[[-105   20   -6]
 [  92    2  -13]
 [ -14  -14   -2]
 [  -7   48   20]
 [ -98   64   81]
 [  34  -88  -63]
 [  59  104  -20]]
->
[[-105   -6]
 [  92  -13]
 [ -14   -2]
 [  -7   20]
 [ -98   81]
 [  34  -63]
 [  59  -20]]

[[-45 -76 -16  71 -59  55  26  67  -8  50 -73  62 -79  12   9]
 [-63 -48  31  43  -4 -75  24  23 -76   6 -27  33  -7 -61  66]
 [ 74  25  72  52 -10 -78  23 -13  43 -36 -37 -55 -40   7 -65]
 [ 62  63   8  67 -23  16 -72  49   8  71  52  37   6  28  52]]
->
[[-45 -16 -59  26  -8 -73 -79   9]
 [-63  31  -4  24 -76 -27  -7  66]
 [ 74  72 -10  23  43 -37 -40 -65]
 [ 62   8 -23 -72   8  52   6  52]]

[[-34 -18  14  15 -39   8 -32  67  68  40  11]
 [ -5   9  -7  15  38   4  18 -11 -12  17   7]
 [ 11  -8  -7   2   4 -19 -11   7   7   0   0]
 [ 53 -61  33 -27 -46 -53 -55  53  25 -40  47]
 [ -7  11  -9   7  32  -7   0   0  -4  13   5]
 [  8 -43  34 -15 -88 -43 -62  81  80  16  49]
 [  8 -28  31 -20 -89 -31 -65  85  80  10  32]]
->
[[-34  14 -39 -32  68  11]
 [ -5  -7  38  18 -12   7]
 [ 11  -7   4 -11   7   0]
 [ 53  33 -46 -55  25  47]
 [ -7  -9  32   0  -4   5]
 [  8  34 -88 -62  80  49]
 [  8  31 -89 -65  80  32]]

[[ 38  43  34 -20  61  94  15 -26  23  20 -77 -26 -39  86  32 -50]
 [-31  72  15 -20  36  35 -32 -12  41  28  -5   1  -6  22  49 -23]
 [-14  32  11 -15  -7 -21 -41  12  -8   1 -28  35   0  19  -7 -33]]
->
[[ 38  34  61  15  23 -77 -39  32]
 [-31  15  36 -32  41  -5  -6  49]
 [-14  11  -7 -41  -8 -28   0  -7]]

[[-14   3 -12   3   0 -11 -12  -5   5 -13]
 [-12   3  -5  -1  -2   2 -12  -7  -4  -8]
 [-49 102 -46  94  89 -61 -40  47  86  27]
 [ 49 -42 -44 -43 -41 -36  52 -66 -48  21]
 [-11  49 -34  60  53 -39   5  48  50  18]
 [-13 -46  28 -47 -48  37 -21 -35 -39 -49]]
->
[[-14 -12   0 -12   5]
 [-12  -5  -2 -12  -4]
 [-49 -46  89 -40  86]
 [ 49 -44 -41  52 -48]
 [-11 -34  53   5  50]
 [-13  28 -48 -21 -39]]

[[-25 -24 -53 -83 -45 -22 -47 -22]
 [-32 -29 -25 -15 -27 -31 -18 -21]
 [ -8  -8 -14 -22 -20  -8 -15 -12]
 [ -5  -4  -8 -16  -8  -4  -9  -3]
 [-36 -38  36 -50 -42 -39  26 -36]
 [ -5  -2 -49 -44 -43  -2 -56 -25]
 [-20 -19 -18 -27 -26 -19 -19 -13]
 [-17 -18 -39  -5  10 -15 -23  25]
 [ 37  41 -22 -62 -61  38 -60 -58]
 [-12 -11 -52 -62 -42 -10 -47 -17]
 [ -7  -8 -28 -62 -47  -5 -39 -29]]
->
[[-25 -53 -45 -47]
 [-32 -25 -27 -18]
 [ -8 -14 -20 -15]
 [ -5  -8  -8  -9]
 [-36  36 -42  26]
 [ -5 -49 -43 -56]
 [-20 -18 -26 -19]
 [-17 -39  10 -23]
 [ 37 -22 -61 -60]
 [-12 -52 -42 -47]
 [ -7 -28 -47 -39]]

[[-25 -82  69 -17]
 [  0  -3   8 -26]
 [  6 -20 -17   4]
 [  0 -50 -39  -1]
 [-37   2  73  11]
 [ 70 -35  49 -42]]
->
[[-25  69]
 [  0   8]
 [  6 -17]
 [  0 -39]
 [-37  73]
 [ 70  49]]

[[  1  24  84 -27]
 [  0   8 -93  63]
 [ -7 -87  29 -93]
 [ 78  47 -27  36]
 [ -2  48  70  36]
 [ 29   3  18  87]
 [-43  38 -90  15]
 [ 91 -21 -39  63]
 [ 25  24 -90  70]
 [-78  51 -18 -46]
 [ 87  22  77  -1]
 [ 16  44 -47 -31]]
->
[[  1  84]
 [  0 -93]
 [ -7  29]
 [ 78 -27]
 [ -2  70]
 [ 29  18]
 [-43 -90]
 [ 91 -39]
 [ 25 -90]
 [-78 -18]
 [ 87  77]
 [ 16 -47]]

[[ -9   4  79]
 [-40 -45 -78]
 [ 70 -62 -35]
 [  4 -41  71]
 [ 97 -94  84]
 [ 11  79 -29]
 [-69 -42   8]
 [ -2  71 -74]]
->
[[ -9  79]
 [-40 -78]
 [ 70 -35]
 [  4  71]
 [ 97  84]
 [ 11 -29]
 [-69   8]
 [ -2 -74]]
---
[[-16   2 -23]
 [  0  -6  25]
 [  4  -1   4]
 [-79  70 -29]
 [ 27   8  31]
 [-32   6 -41]
 [ 46 -29  46]]
->
[[ 46 -29  46]
 [  0  -6  25]
 [  4  -1   4]
 [-16   2 -23]
 [-32   6 -41]
 [ 27   8  31]
 [-79  70 -29]]

[[ 55 -14  57 -19 -59 -25   3  41 -40]
 [  6  69 -30  57  49  25  11  36   5]
 [  8  53 -39  63  34  13   8  28   6]
 [-15 -58 -26  15  35 -30 -27 -56  11]
 [ 31  -7  83  43 -19   7 -29  -6  -1]
 [-23  23 -40 -20 -18   3  -6 -51 -57]
 [ 10 -27  68  37  13   5 -37 -32  15]
 [-19  19 -20  39 -82  20  -4 -24  17]]
->
[[-15 -58 -26  15  35 -30 -27 -56  11]
 [ 10 -27  68  37  13   5 -37 -32  15]
 [ 55 -14  57 -19 -59 -25   3  41 -40]
 [ 31  -7  83  43 -19   7 -29  -6  -1]
 [-19  19 -20  39 -82  20  -4 -24  17]
 [-23  23 -40 -20 -18   3  -6 -51 -57]
 [  8  53 -39  63  34  13   8  28   6]
 [  6  69 -30  57  49  25  11  36   5]]

[[ 39   8]
 [  2  -4]
 [-29 -33]
 [-37  -1]
 [ -1   0]
 [ 20  -3]
 [ 23 -25]
 [-80 -14]
 [ -1  10]
 [ 27 -29]]
->
[[-29 -33]
 [ 27 -29]
 [ 23 -25]
 [-80 -14]
 [  2  -4]
 [ 20  -3]
 [-37  -1]
 [ -1   0]
 [ 39   8]
 [ -1  10]]

[[-92  35 -25]
 [-85  50   8]
 [-75  38 -18]
 [-62   3 -25]
 [-74  29 -38]]
->
[[-62   3 -25]
 [-74  29 -38]
 [-92  35 -25]
 [-75  38 -18]
 [-85  50   8]]

[[ -1 -13 -18  36 -49 -18  56  -7]
 [ 27 -42 -59 -13 -49   8  48 -11]
 [ 44 -35 -70 -59 -44  57  10 -32]
 [ 39 -37 -58 -68  -3  40 -12  -9]
 [ -6  41  30   6 -34  54 -22 -45]
 [-19  36  31  40 -40  13  13 -30]
 [ 10 -20 -34  23 -67  -1  63 -20]
 [ -8  45  31  13 -46  57 -16 -52]
 [ 38 -29 -49 -75   9  47 -28  -9]
 [ 15 -36 -46   8 -39 -17  55   2]
 [-11  16   8  49 -65   6  44 -30]
 [-15  17  16  49 -48  -5  38 -20]]
->
[[ 27 -42 -59 -13 -49   8  48 -11]
 [ 39 -37 -58 -68  -3  40 -12  -9]
 [ 15 -36 -46   8 -39 -17  55   2]
 [ 44 -35 -70 -59 -44  57  10 -32]
 [ 38 -29 -49 -75   9  47 -28  -9]
 [ 10 -20 -34  23 -67  -1  63 -20]
 [ -1 -13 -18  36 -49 -18  56  -7]
 [-11  16   8  49 -65   6  44 -30]
 [-15  17  16  49 -48  -5  38 -20]
 [-19  36  31  40 -40  13  13 -30]
 [ -6  41  30   6 -34  54 -22 -45]
 [ -8  45  31  13 -46  57 -16 -52]]

[[-11  40   8  18  10  17 -77  27]
 [  4  21 -10 -31  19  44  17 -33]
 [  4  -8  21   4  77  -8 -25 -24]
 [ 78   2  17  68 -48 -34   4 -13]
 [ 20  46  15  43 -44  33  45 -91]
 [  6   0 -24 -18 -10 -42  21 -28]
 [  4 -16   4  11   4  16  -7 -41]
 [ -1 -30   1  19   7 -31  17  46]
 [ -7 -49  20   0   7 -59  34  67]
 [-10 -66  17 -47   2   4  30 -31]]
->
[[-10 -66  17 -47   2   4  30 -31]
 [ -7 -49  20   0   7 -59  34  67]
 [ -1 -30   1  19   7 -31  17  46]
 [  4 -16   4  11   4  16  -7 -41]
 [  4  -8  21   4  77  -8 -25 -24]
 [  6   0 -24 -18 -10 -42  21 -28]
 [ 78   2  17  68 -48 -34   4 -13]
 [  4  21 -10 -31  19  44  17 -33]
 [-11  40   8  18  10  17 -77  27]
 [ 20  46  15  43 -44  33  45 -91]]
